Below are the code and all the weights of a small trained network. Each question names an input and a target symbol and asks about switching units off, where a switched-off unit gives its printed mean instead of its output.

import numpy as np


def w(rows, s, z=0):
    codes = np.array(rows[::2]) - 128.0
    scale = np.full(codes.shape[1], s)
    scale[-1] = z or s
    return codes * scale


def softmax(a):
    e = np.exp(a - a.max(-1, keepdims=True))
    return e / e.sum(-1, keepdims=True)


def log_softmax(a):
    a = a - a.max(-1, keepdims=True)
    return a - np.log(np.exp(a).sum(-1, keepdims=True))


def net(x, mask):
    ids = ['αβγδεμτφω'.index(c) for c in x.split()]
    T = len(ids)
    res = E[ids] + P[:T]
    u = 0
    for l in range(3):
        r = res
        for j in range(2):
            rows = slice(4 * j, 4 * j + 4)
            q, k, v = (r @ M[l][rows].T for M in (Q, K, V))
            z = softmax(np.where(np.tri(T) > 0, q @ k.T / 4**0.5, -1e9)) @ v
            o = O[l][rows]
            res = res + np.where(mask[u + j], z, o[:, -1]) @ o[:, :-1]
        u += 2
    return log_softmax(res[-1] @ U[:, :-1].T + U[:, -1])


Q, K, V, O = {}, {}, {}, {}
E = w([
[103,123,125,96,135,88,177,142,101,116,159],'α',
[184,107,96,155,119,132,125,114,132,182,191],'β',
[79,252,156,188,77,138,61,107,124,138,69],'γ',
[99,137,182,90,111,98,204,188,141,158,130],'δ',
[139,77,135,118,129,101,122,124,175,189,126],'ε',
[121,142,70,122,160,113,94,201,115,128,102],'μ',
[133,104,135,71,174,167,193,105,118,90,158],'τ',
[175,105,77,84,105,106,118,144,160,73,129],'φ',
[152,64,103,157,103,160,137,128,127,116,99],'ω',
],0.015)
P = w([
[111,146,163,108,189,75,197,168,93,167,245],'0',
[126,125,112,132,128,96,173,241,110,191,248],'1',
[126,109,95,129,186,85,131,230,131,69,238],'2',
[135,93,149,109,169,92,153,181,171,99,171],'3',
[154,84,92,120,181,87,102,141,133,103,165],'4',
[184,100,112,100,134,122,96,143,134,125,156],'5',
[166,111,111,112,139,113,116,94,185,71,127],'6',
[166,114,107,115,57,145,171,75,130,164,101],'7',
[160,111,107,137,91,120,101,101,154,77,86],'8',
[172,98,89,155,70,199,64,40,191,167,42],'9',
[254,124,83,144,47,171,93,54,140,147,54],'10',
[240,100,85,159,51,127,53,54,140,120,42],'11',
],0.0046)
Q[0] = w([
[80,254,127,120,138,104,46,134,113,110,70],'L0H1',
[149,138,118,163,141,220,135,75,95,106,136],'L0H1',
[196,102,71,43,101,103,173,183,133,106,166],'L0H1',
[136,96,94,172,118,145,101,191,114,90,129],'L0H1',
[151,91,93,61,129,115,183,162,107,143,192],'L0H2',
[88,221,194,98,69,129,197,86,78,99,137],'L0H2',
[137,62,99,108,128,150,130,154,149,61,119],'L0H2',
[119,136,171,130,128,190,152,104,122,30,125],'L0H2',
],0.055)
K[0] = w([
[72,118,153,62,244,94,215,188,87,99,230],'L0H1',
[76,249,190,191,74,99,122,145,101,170,132],'L0H1',
[185,139,92,95,123,117,32,20,164,39,94],'L0H1',
[121,167,114,181,106,143,143,172,85,53,130],'L0H1',
[90,143,145,95,168,186,160,62,94,17,88],'L0H2',
[92,110,154,45,228,107,211,128,106,194,254],'L0H2',
[187,86,101,115,128,180,159,120,102,65,112],'L0H2',
[185,31,116,157,189,149,136,129,110,153,212],'L0H2',
],0.042)
V[0] = w([
[118,106,107,180,48,146,171,121,96,92,38],'L0H1',
[87,178,155,207,129,154,102,71,131,223,109],'L0H1',
[115,20,101,169,186,110,137,114,91,116,119],'L0H1',
[174,79,114,157,57,136,70,43,148,166,79],'L0H1',
[118,105,105,71,206,125,137,194,141,180,59],'L0H2',
[106,23,171,144,101,125,188,117,154,121,99],'L0H2',
[130,112,111,88,147,195,137,136,127,99,77],'L0H2',
[120,101,117,254,119,134,83,188,72,145,152],'L0H2',
],0.017)
O[0] = w([
[95,142,161,59,117,138,96,121,124,9,176,194],'L0H1',
[90,163,164,64,142,149,223,108,118,151,102,2],'L0H1',
[154,131,103,120,97,97,151,214,81,116,132,170],'L0H1',
[120,117,167,179,90,42,143,108,92,80,110,217],'L0H1',
[151,153,170,183,146,150,88,145,213,166,124,147],'L0H2',
[97,102,153,134,118,117,156,174,191,66,128,215],'L0H2',
[183,161,115,170,121,147,188,114,160,97,81,186],'L0H2',
[148,155,75,13,123,111,152,179,160,148,107,158],'L0H2',
],0.012,0.0071)
Q[1] = w([
[68,114,211,21,136,143,253,74,110,69,162],'L1H1',
[135,108,101,68,169,150,150,66,110,113,130],'L1H1',
[155,115,158,113,143,149,148,97,134,166,98],'L1H1',
[130,121,82,165,128,112,44,231,179,189,140],'L1H1',
[82,127,234,156,100,91,177,119,113,124,98],'L1H2',
[113,199,95,193,87,123,102,164,109,146,100],'L1H2',
[150,155,136,94,149,155,166,124,134,180,161],'L1H2',
[154,136,44,176,93,97,48,157,132,196,93],'L1H2',
],0.046)
K[1] = w([
[140,255,128,4,165,103,139,135,115,166,166],'L1H1',
[142,152,190,51,146,107,199,200,189,204,111],'L1H1',
[115,116,153,83,162,135,157,127,215,144,115],'L1H1',
[167,101,114,209,122,121,17,147,111,113,109],'L1H1',
[151,115,117,56,124,145,103,145,200,233,160],'L1H2',
[48,171,212,107,187,88,147,145,164,143,144],'L1H2',
[125,176,160,185,152,111,105,94,115,181,146],'L1H2',
[25,172,245,54,81,133,187,32,78,107,57],'L1H2',
],0.037)
V[1] = w([
[116,6,214,79,143,79,82,77,201,160,148],'L1H1',
[102,117,175,104,190,68,33,146,81,140,91],'L1H1',
[127,209,116,102,68,96,56,91,167,135,182],'L1H1',
[81,100,136,145,114,106,126,237,218,165,66],'L1H1',
[135,138,146,121,93,190,4,149,131,106,99],'L1H2',
[93,77,128,100,122,232,179,168,172,118,74],'L1H2',
[137,63,144,124,219,108,114,146,132,143,201],'L1H2',
[88,144,105,114,49,165,2,32,80,114,32],'L1H2',
],0.0059)
O[1] = w([
[70,107,235,131,156,137,109,86,113,93,102,160],'L1H1',
[101,124,145,159,102,133,64,122,104,131,110,117],'L1H1',
[141,162,134,131,170,111,67,77,185,84,158,154],'L1H1',
[77,148,183,75,164,98,176,136,64,58,120,172],'L1H1',
[93,129,159,78,108,214,74,45,146,101,89,190],'L1H2',
[89,127,126,76,204,79,253,151,161,77,129,162],'L1H2',
[71,107,97,164,194,75,143,99,148,148,125,169],'L1H2',
[131,71,238,29,95,197,60,122,157,85,18,2],'L1H2',
],0.0039,0.009)
Q[2] = w([
[169,78,160,166,148,193,193,78,137,170,149],'L2H1',
[21,93,146,94,150,99,164,137,221,153,154],'L2H1',
[166,166,89,62,198,199,39,214,187,194,128],'L2H1',
[124,89,171,144,141,126,170,114,88,14,94],'L2H1',
[99,106,132,95,129,127,56,145,189,79,79],'L2H2',
[35,85,143,135,112,79,220,186,165,62,126],'L2H2',
[2,141,138,47,153,136,112,163,70,120,133],'L2H2',
[207,93,85,211,117,30,57,190,110,115,207],'L2H2',
],0.045)
K[2] = w([
[115,70,101,158,186,172,87,142,184,54,111],'L2H1',
[143,145,69,59,83,106,87,208,154,198,83],'L2H1',
[142,102,143,36,88,18,177,108,164,72,93],'L2H1',
[136,145,126,227,122,126,49,158,185,241,186],'L2H1',
[82,137,123,129,195,140,153,129,2,63,114],'L2H2',
[212,125,100,55,141,160,127,137,102,66,127],'L2H2',
[101,190,93,72,104,122,121,99,98,158,170],'L2H2',
[69,140,202,122,22,118,184,65,184,4,121],'L2H2',
],0.043)
V[2] = w([
[80,130,122,133,104,35,56,130,178,168,65],'L2H1',
[56,198,139,82,137,68,142,144,224,69,129],'L2H1',
[90,25,180,84,145,100,118,125,216,167,218],'L2H1',
[164,254,141,173,131,135,164,228,179,129,158],'L2H1',
[97,200,171,179,176,62,123,155,140,140,74],'L2H2',
[203,137,41,203,102,244,212,122,63,31,105],'L2H2',
[164,80,85,74,44,125,121,163,194,131,240],'L2H2',
[93,52,102,212,190,151,110,42,90,189,169],'L2H2',
],0.0051)
O[2] = w([
[163,97,114,215,131,147,28,192,138,199,144,165],'L2H1',
[136,119,148,92,174,127,60,171,164,92,140,77],'L2H1',
[155,85,133,144,148,187,81,128,151,152,138,168],'L2H1',
[182,127,129,78,126,181,61,147,141,226,108,224],'L2H1',
[134,126,112,158,88,172,106,154,142,214,168,117],'L2H2',
[68,152,112,4,136,182,198,37,210,129,62,199],'L2H2',
[120,150,126,66,169,105,109,106,155,112,155,235],'L2H2',
[115,121,76,158,136,116,155,63,145,175,107,5],'L2H2',
],0.0045,0.011)
U = w([
[101,99,85,130,153,165,126,139,77,112,122,61],'α',
[131,64,129,97,95,75,131,109,107,157,149,15],'β',
[133,151,129,110,123,133,119,93,120,132,171,40],'γ',
[129,119,167,142,163,156,141,116,125,128,166,65],'δ',
[105,101,176,145,111,82,133,150,135,160,111,95],'ε',
[90,254,136,150,117,119,89,148,115,149,93,163],'μ',
[147,102,119,140,129,153,185,127,151,134,85,162],'τ',
[122,135,115,162,132,98,93,85,138,115,127,92],'φ',
[145,127,126,124,119,132,133,140,156,87,133,254],'ω',
],0.0059,0.0069)

Each question gives the input, a string of symbols that net reads in full, and the target symbol t.
The units are the heads (4 rows each of Q, K, V and O). Each row of codes is followed by its name. A weight is (code - 128) times the scale printed after its matrix; where a second scale follows, it is the last column's (O and U).
mask holds one flag per head, layer by layer. A switched-off head (its flag False) gives its mean, the last column of its rows in O, instead of its output. The means were averaged over made-up inputs and are rounded, as every weight is.
A unit's drop is (log p(t) with every unit on - log p(t) with that unit switched off) / (log p(t) with every unit on - log p(t) with every unit switched off).
The circuit of an input: a set's keep is (log p(t) with only the set's units on - log p(t) with every unit switched off) / (log p(t) with every unit on - log p(t) with every unit switched off). Starting from all 6 units, units are removed one at a time, each time the one whose removal leaves the highest keep (on an exact tie, the one counted first), for as long as the keep stays at least 0.8.
circuit, biggest first: the units of the circuit, biggest drop first
most important unit: the unit with the biggest drop
heads that matter: for each layer, one digit per head in row order, 1 if its drop is at least 0.15 and else 0, layers parted by /
drop of u: that unit's drop, to one decimal
input φ α ω φ ε φ β, target φ: circuit, biggest first -> [L0H1 L0H2]
input α ε β, target ε: circuit, biggest first -> [L0H1 L0H2 L2H2]
input μ β β, target μ: heads that matter -> 01 / 00 / 00
input ε φ ω φ μ ω ω μ μ φ, target φ: circuit, biggest first -> [L0H1 L0H2]
input δ μ φ δ ω ε ε ε β ε, target ε: heads that matter -> 10 / 00 / 00
input α ω ω φ ω ω ω τ φ γ δ ω, target τ: circuit, biggest first -> [L0H1 L0H2 L1H1]
input φ ω ε φ γ ω ω δ, target ε: circuit, biggest first -> [L0H2 L0H1 L2H2]
input μ φ γ δ, target φ: circuit, biggest first -> [L0H1 L0H2 L1H2]
input ω ω ω φ μ μ, target φ: circuit, biggest first -> [L0H1]
input τ τ φ, target φ: circuit, biggest first -> [L0H1 L0H2 L2H2]
input τ μ ε τ δ, target τ: heads that matter -> 11 / 00 / 01
input ε γ ω δ μ μ, target α: circuit, biggest first -> [L0H2 L0H1]
input τ ω μ δ τ ε δ, target τ: heads that matter -> 10 / 10 / 10
input ω τ ω α φ γ ω ω ε τ, target δ: heads that matter -> 11 / 00 / 00
input φ ω ε β φ ε, target φ: circuit, biggest first -> [L0H2 L0H1]
input ε τ ε, target τ: heads that matter -> 10 / 10 / 01
input ω ε τ ω φ δ μ ε, target μ: circuit, biggest first -> [L0H2]
input ω τ μ, target τ: circuit, biggest first -> [L0H1 L0H2 L2H2]
input τ γ β, target γ: circuit, biggest first -> [L0H1 L0H2]
input ω τ δ ω τ ε ε, target τ: heads that matter -> 11 / 10 / 00
input ω μ τ δ μ φ τ, target φ: heads that matter -> 11 / 00 / 00
input τ τ γ φ ω τ φ ε, target β: heads that matter -> 01 / 00 / 00
input δ α δ, target δ: most important unit -> L0H2
input β ε α, target ε: drop of L0H2 -> 0.5
input δ ε γ ω ε γ ε ε α, target ε: drop of L0H2 -> 0.2
input μ γ α β, target γ: drop of L0H2 -> 0.7
input ω τ ε φ β δ, target φ: drop of L0H2 -> 0.4
input α μ φ τ, target φ: most important unit -> L0H1
